Below are the code and all the weights of a small trained network. Each question names an input and a target symbol and asks about switching units off, where a switched-off unit gives its printed mean instead of its output.

import numpy as np


def w(rows, s, z=0):
    codes = np.array(rows[::2]) - 128.0
    scale = np.full(codes.shape[1], s)
    scale[-1] = z or s
    return codes * scale


def norm(h):
    return h / np.sqrt((h * h).mean(-1, keepdims=True) + 1e-5)


def f(y):
    return y / 2 * (1 + np.tanh(0.7978845608 * (y + 0.044715 * y**3)))


def softmax(a):
    e = np.exp(a - a.max(-1, keepdims=True))
    return e / e.sum(-1, keepdims=True)


def log_softmax(a):
    a = a - a.max(-1, keepdims=True)
    return a - np.log(np.exp(a).sum(-1, keepdims=True))


def net(x, mask):
    ids = ['ΞΠΩβγηθμτ'.index(c) for c in x.split()]
    T = len(ids)
    res = E[ids] + P[:T]
    u = 0
    for l in range(2):
        q, k, v = (norm(res) @ M[l].T for M in (Q, K, V))
        z = softmax(np.where(np.tri(T) > 0, q @ k.T / 2**0.5, -1e9)) @ v
        res = res + np.where(mask[u], z, O[l][:, -1]) @ O[l][:, :-1]
        u += 1
        y = f(norm(res) @ A[l][:, :-1].T + A[l][:, -1])
        res = res + np.where(mask[u : u + 12], y, B[l][:, -1]) @ B[l][:, :-1]
        u += 12
    return log_softmax(norm(res)[-1] @ U[:, :-1].T + U[:, -1])


Q, K, V, O, A, B = {}, {}, {}, {}, {}, {}
E = w([
[125,160,75,117,94,57,166,150,95,177,152,81],'Ξ',
[222,187,138,93,96,192,111,144,121,198,120,155],'Π',
[56,115,200,130,77,164,88,97,143,133,137,137],'Ω',
[135,119,129,175,112,55,75,92,198,144,99,152],'β',
[94,176,143,135,77,83,120,105,188,179,209,144],'γ',
[130,99,122,27,144,162,126,128,118,174,155,99],'η',
[174,143,61,195,97,163,195,103,133,141,112,143],'θ',
[182,54,61,94,103,134,144,63,156,138,156,125],'μ',
[116,78,135,135,109,133,92,126,101,131,4,142],'τ',
],0.029)
P = w([
[139,127,172,117,110,126,166,110,184,148,87,6],'0',
[157,97,175,104,101,105,156,157,182,113,94,41],'1',
[90,162,118,81,138,132,130,44,150,121,88,55],'2',
[124,107,115,104,73,132,125,175,187,116,113,75],'3',
[110,190,91,79,145,124,83,67,119,49,112,105],'4',
[86,123,105,111,123,125,117,61,128,191,106,115],'5',
[138,76,120,127,88,115,124,189,151,147,128,146],'6',
[86,163,85,87,137,117,108,49,86,132,125,161],'7',
[107,96,73,111,86,126,95,181,133,99,164,171],'8',
[120,168,69,113,176,112,57,91,62,55,163,194],'9',
[96,118,104,127,161,98,108,70,48,179,151,218],'10',
[123,78,91,138,121,99,102,198,84,113,182,244],'11',
[84,142,69,112,152,101,92,89,51,111,170,229],'12',
],0.015)
Q[0] = w([
[130,28,146,144,56,121,169,209,161,223,140,174],'0.h0',
[77,164,59,104,113,133,71,6,67,198,126,185],'0.h0',
],0.017)
K[0] = w([
[122,139,152,134,181,96,139,7,36,201,129,180],'0.h0',
[133,110,114,130,147,115,111,190,93,64,174,212],'0.h0',
],0.018)
V[0] = w([
[119,128,81,111,98,120,180,123,60,142,235,35],'0.h0',
[254,146,44,226,114,102,135,104,166,115,119,142],'0.h0',
],0.0083)
O[0] = w([
[40,137,151,30,35,91,199,84,122,114,87,200,251],'0.h0',
[76,147,61,109,118,166,127,212,251,109,89,178,56],'0.h0',
],0.012,0.0023)
A[0] = w([
[135,115,106,142,111,121,106,145,83,105,132,155,147],'0.n0',
[152,126,136,182,202,146,87,202,136,129,151,72,3],'0.n1',
[70,84,220,186,110,149,73,94,169,76,133,168,186],'0.n2',
[103,117,187,95,151,142,63,114,131,130,92,116,83],'0.n3',
[164,79,94,142,97,107,95,77,146,61,78,155,159],'0.n4',
[136,134,123,47,144,100,106,157,150,145,213,109,214],'0.n5',
[168,109,157,200,185,139,119,119,87,116,173,57,108],'0.n6',
[175,207,159,145,104,184,159,147,103,131,107,153,150],'0.n7',
[95,131,148,88,82,143,186,146,77,145,102,160,153],'0.n8',
[85,151,63,164,154,61,161,97,118,140,121,100,243],'0.n9',
[121,158,133,185,156,217,245,96,112,103,129,130,201],'0.n10',
[75,115,63,128,100,147,90,160,134,153,76,112,208],'0.n11',
],0.013,0.0054)
B[0] = w([
[150,121,105,146,124,110,113,117,127,188,90,138,147],'0.n0',
[77,163,115,110,158,39,118,200,86,90,162,82,182],'0.n1',
[127,198,77,156,116,152,50,95,141,175,95,79,212],'0.n2',
[150,119,125,118,94,150,109,154,133,139,93,92,164],'0.n3',
[194,95,109,172,171,114,139,101,153,144,115,102,195],'0.n4',
[137,165,133,86,154,166,131,73,126,246,122,106,241],'0.n5',
[66,44,154,59,110,120,132,98,169,72,108,181,214],'0.n6',
[168,139,191,141,97,180,88,112,170,164,104,148,157],'0.n7',
[123,176,61,145,132,125,114,103,84,43,115,105,254],'0.n8',
[194,91,110,158,72,92,128,201,148,128,165,92,207],'0.n9',
[158,107,141,78,34,128,24,184,178,78,119,107,146],'0.n10',
[176,136,165,124,183,132,187,123,110,127,96,164,250],'0.n11',
],0.013,0.009)
Q[1] = w([
[183,112,100,139,103,118,107,87,95,155,120,91],'1.h0',
[137,117,249,176,140,138,162,130,103,105,194,122],'1.h0',
],0.017)
K[1] = w([
[71,136,111,137,149,155,98,126,70,176,149,199],'1.h0',
[101,148,177,107,120,153,145,111,174,118,72,9],'1.h0',
],0.014)
V[1] = w([
[91,156,113,215,122,66,117,77,187,158,216,189],'1.h0',
[86,200,254,133,92,182,123,185,110,96,136,115],'1.h0',
],0.0079)
O[1] = w([
[126,149,87,100,95,183,141,59,202,119,61,38,56],'1.h0',
[118,108,8,134,129,122,95,104,135,223,112,216,1],'1.h0',
],0.013,0.0053)
A[1] = w([
[93,170,155,128,104,114,142,113,196,155,247,141,91],'1.n0',
[73,117,126,83,195,147,145,126,88,158,123,122,131],'1.n1',
[57,130,178,165,124,160,77,152,104,120,91,141,196],'1.n2',
[99,158,113,168,208,184,155,213,188,117,147,112,16],'1.n3',
[149,111,128,112,171,182,94,121,196,148,180,130,59],'1.n4',
[126,138,161,96,83,84,122,71,107,75,124,155,18],'1.n5',
[145,195,147,125,164,143,170,170,159,90,131,102,214],'1.n6',
[155,94,82,127,152,100,221,128,135,121,181,108,88],'1.n7',
[92,107,180,161,161,96,79,129,126,117,171,163,163],'1.n8',
[132,201,127,119,158,120,148,125,91,189,88,116,97],'1.n9',
[139,123,111,132,160,79,65,157,162,145,113,99,169],'1.n10',
[97,156,86,119,155,160,187,178,198,118,88,162,3],'1.n11',
],0.016,0.0056)
B[1] = w([
[109,133,101,100,92,119,185,108,52,22,40,218,158],'1.n0',
[113,125,123,152,120,159,152,175,155,1,140,49,201],'1.n1',
[231,152,32,74,112,135,112,105,109,95,71,125,181],'1.n2',
[49,113,80,139,17,56,93,57,249,179,157,92,193],'1.n3',
[115,133,231,121,146,230,205,140,141,140,215,174,175],'1.n4',
[55,105,144,164,163,118,163,196,167,212,206,173,234],'1.n5',
[143,67,123,213,220,101,116,67,71,151,71,191,254],'1.n6',
[147,129,113,69,78,119,32,67,85,143,123,141,190],'1.n7',
[138,149,79,112,123,203,185,87,181,132,111,58,176],'1.n8',
[167,154,167,157,88,156,116,180,121,120,108,121,241],'1.n9',
[58,179,176,130,173,175,204,155,104,161,154,155,221],'1.n10',
[157,88,155,143,76,115,70,211,68,48,225,68,187],'1.n11',
],0.012,0.0088)
U = w([
[139,165,130,107,94,33,113,167,2,159,186,94,14],'Ξ',
[165,148,147,67,165,188,140,196,110,199,118,212,193],'Π',
[139,192,65,79,76,156,93,75,160,108,91,52,92],'Ω',
[78,141,149,174,168,73,154,118,191,163,149,92,133],'β',
[37,143,105,58,84,101,234,111,137,100,100,209,84],'γ',
[96,119,136,46,163,170,185,185,102,75,166,51,254],'η',
[150,77,98,147,54,133,123,185,166,50,174,154,114],'θ',
[124,18,122,33,144,122,123,43,139,139,153,161,173],'μ',
[134,70,142,145,193,111,137,141,35,72,23,147,72],'τ',
],0.0066,0.0011)

Each question gives the input, a string of symbols that net reads in full, and the target symbol t.
The units are the heads (2 rows each of Q, K, V and O) and the neurons (one row each of A and B). Each row of codes is followed by its name. A weight is (code - 128) times the scale printed after its matrix; where a second scale follows, it is the last column's (O, A, B and U).
mask holds one flag per unit, layer by layer, with each layer's heads first. A switched-off unit (its flag False) gives its mean, the last column of its rows in O or B, instead of its output. The means were averaged over made-up inputs and are rounded, as every weight is.
A unit's drop is (log p(t) with every unit on - log p(t) with that unit switched off) / (log p(t) with every unit on - log p(t) with every unit switched off).
The circuit of an input: a set's keep is (log p(t) with only the set's units on - log p(t) with every unit switched off) / (log p(t) with every unit on - log p(t) with every unit switched off). Starting from the 12 units with the biggest drops (on a tie, the unit counted first), units are removed one at a time, each time the one whose removal leaves the highest keep (on an exact tie, the one counted first), for as long as the keep stays at least 0.8.
units of the circuit, in order: the units of the circuit, biggest drop first
most important unit: the unit with the biggest drop
k most important neurons: the k neurons with the biggest drops, biggest first
k most important neurons of layer l: the k neurons of layer l with the biggest drops, biggest first
input Π η Ω μ μ β Π η Ω, target Ξ: 2 most important neurons	(1.n5, 0.n6)
input Ω θ Π, target θ: 3 most important neurons of layer 1	(1.n11, 1.n3, 1.n10)
input η Π Ξ θ β, target θ: units of the circuit, in order	(0.h0, 1.n11)
input β γ Π η η γ Π η Ω γ β, target Ω: units of the circuit, in order	(1.h0)
input Ω Ω Π μ μ θ θ Π τ, target Π: units of the circuit, in order	(0.h0, 1.n10)
input η Ξ η γ β Ω γ β τ Π Π β, target Π: 2 most important neurons	(1.n10, 0.n4)
input Π θ Π Π β μ β τ, target β: units of the circuit, in order	(0.h0, 1.n3)
input β γ Π Π η γ η Ω, target Ξ: 2 most important neurons	(0.n9, 1.n5)
input η Π μ β τ β η τ η η τ τ Ω, target η: units of the circuit, in order	(0.h0, 0.n6, 0.n1, 1.n6)
input β θ Ω β η, target β: 2 most important neurons	(1.n3, 1.n6)
input η η Ξ τ, target γ: 2 most important neurons	(1.n5, 1.n6)
input θ β η Ξ Ω β, target μ: 2 most important neurons	(0.n6, 0.n1)
input η γ θ μ β, target τ: 2 most important neurons	(1.n6, 0.n11)
input Ξ Π θ Ω Π η Π Ξ μ μ μ Ω θ, target μ: units of the circuit, in order	(0.h0, 0.n6)
input Ξ Π θ β β Π μ, target Π: 2 most important neurons of layer 0	(0.n4, 0.n6)
input η Π γ Ω Ξ β Ξ Ξ θ, target γ: units of the circuit, in order	(0.h0)
input γ η θ Ξ μ μ, target τ: units of the circuit, in order	(0.h0, 1.h0, 1.n6, 0.n11)
input β Π η Π μ μ θ, target τ: units of the circuit, in order	(1.n6, 1.h0)
input Ω τ β η η Π τ γ θ Ω η τ β, target η: 2 most important neurons	(0.n6, 1.n10)
input μ θ Ω Ω β Π γ η, target Ω: most important neuron	(0.n8)
input η θ Ξ Ω γ Π μ η, target τ: units of the circuit, in order	(0.h0, 1.n6, 1.h0)
input Ξ θ Ξ, target θ: 2 most important neurons	(1.n11, 1.n3)
input η β η Ξ τ β Π μ γ η, target Ω: 2 most important neurons of layer 0	(0.n5, 0.n6)
input μ η τ Ω η Ω η β Π θ Ω η, target μ: 3 most important neurons of layer 0	(0.n6, 0.n2, 0.n8)
input γ Ω η β η γ μ, target Ω: 2 most important neurons of layer 0	(0.n4, 0.n6)
input Π β μ θ τ, target θ: 3 most important neurons	(1.n11, 0.n5, 1.n3)
input η Ω Ω Π Ω γ β μ Ξ β Ξ Ω θ, target θ: 4 most important neurons	(0.n10, 0.n5, 0.n9, 1.n6)
input Ξ θ Π γ, target Π: most important unit	0.n5
input τ Ω μ η γ Ξ, target Ω: 3 most important neurons of layer 1	(1.n5, 1.n7, 1.n11)
